[[4 2 2 1 3 5 3 7 3 6 5 6 4]
 [5 5 9 5 6 3 6 7 2 3 4 1 5]]
Rows and columns are numbered from 1.
The entry in row 2 and column 1: 5
The entry at row 1, column 1: 4
Find the entry in row 1 and column 3.
2
The entry just left of the largest entry -> 5
Find the entry at row 1, column 2.
2
The top-right entry: 4

m = 427,217,21,289,824,30,413,650,254,272,586,551,344,108,560,224
The entry just left of 21 is 217
Give the minimum.
A: 21

Questions about the array below. Rows and columns are numbered from 1.
1) Which number is the entry in the top-left corner?
2) Which number is the entry just left of -15.7?
3) Which number is the entry just right of -7.8?
4) Which number is the top-right entry?
5) Which number is the entry at row 2, column 1?
6) Which number is the entry just left of the smallest entry?
7) Which number is the entry in row 1 and column 3?
8) Which number is the bottom-right entry?
[[ 10.4  -3.1   9.7  -7.8  31.0 -40.8]
 [-24.8 -24.1 -17.5 -29.0   2.0 -20.6]
 [-65.4 -59.2 -50.4 -66.5 -15.7 -16.3]
 [-13.7 -14.3 -10.6 -16.5   0.3  -8.3]]
1) 10.4
2) -66.5
3) 31.0
4) -40.8
5) -24.8
6) -50.4
7) 9.7
8) -8.3

Questions about the grid below. Counting starts at 1.
1) Which number is the entry directly below -21.4?
2) Which number is the entry just left of the largest entry?
3) Which number is the entry just right of 3.3?
4) Which number is the entry in the top-left corner?
5) Which number is the bottom-left entry?
6) Which number is the entry at row 3, column 1?
7) Which number is the bottom entry of the column that holds the smallest entry?
8) Which number is the entry directly above 15.8?
-12.4	-9.7	-14.0	-1.1	-5.0	-16.1	-1.9
-7.9	-7.2	-9.6	-2.7	-5.0	-38.3	19.1
-0.3	-0.4	-0.3	-0.4	0.4	-0.2	0.8
-1.4	-1.3	-1.4	-0.7	0.4	-0.4	0.4
-3.6	-3.7	-4.5	-2.1	-2.4	-26.2	15.8
-0.4	-0.2	1.5	-1.1	9.5	51.0	-26.1
-3.1	-0.8	-3.3	3.3	-2.8	17.6	-21.4
-0.7	-0.8	-0.7	-0.7	0.3	-2.9	2.6
1) 2.6
2) 9.5
3) -2.8
4) -12.4
5) -0.7
6) -0.3
7) -2.9
8) 0.4

Questions about the row below.
1) Which number is the third entry from the right?
2) Which number is the first entry?
3) Which number is the second smallest entry?
4) Which number is the second-last entry?
[-0.056 -0.147 -0.965  1.689 -0.526]
1) -0.965
2) -0.056
3) -0.526
4) 1.689
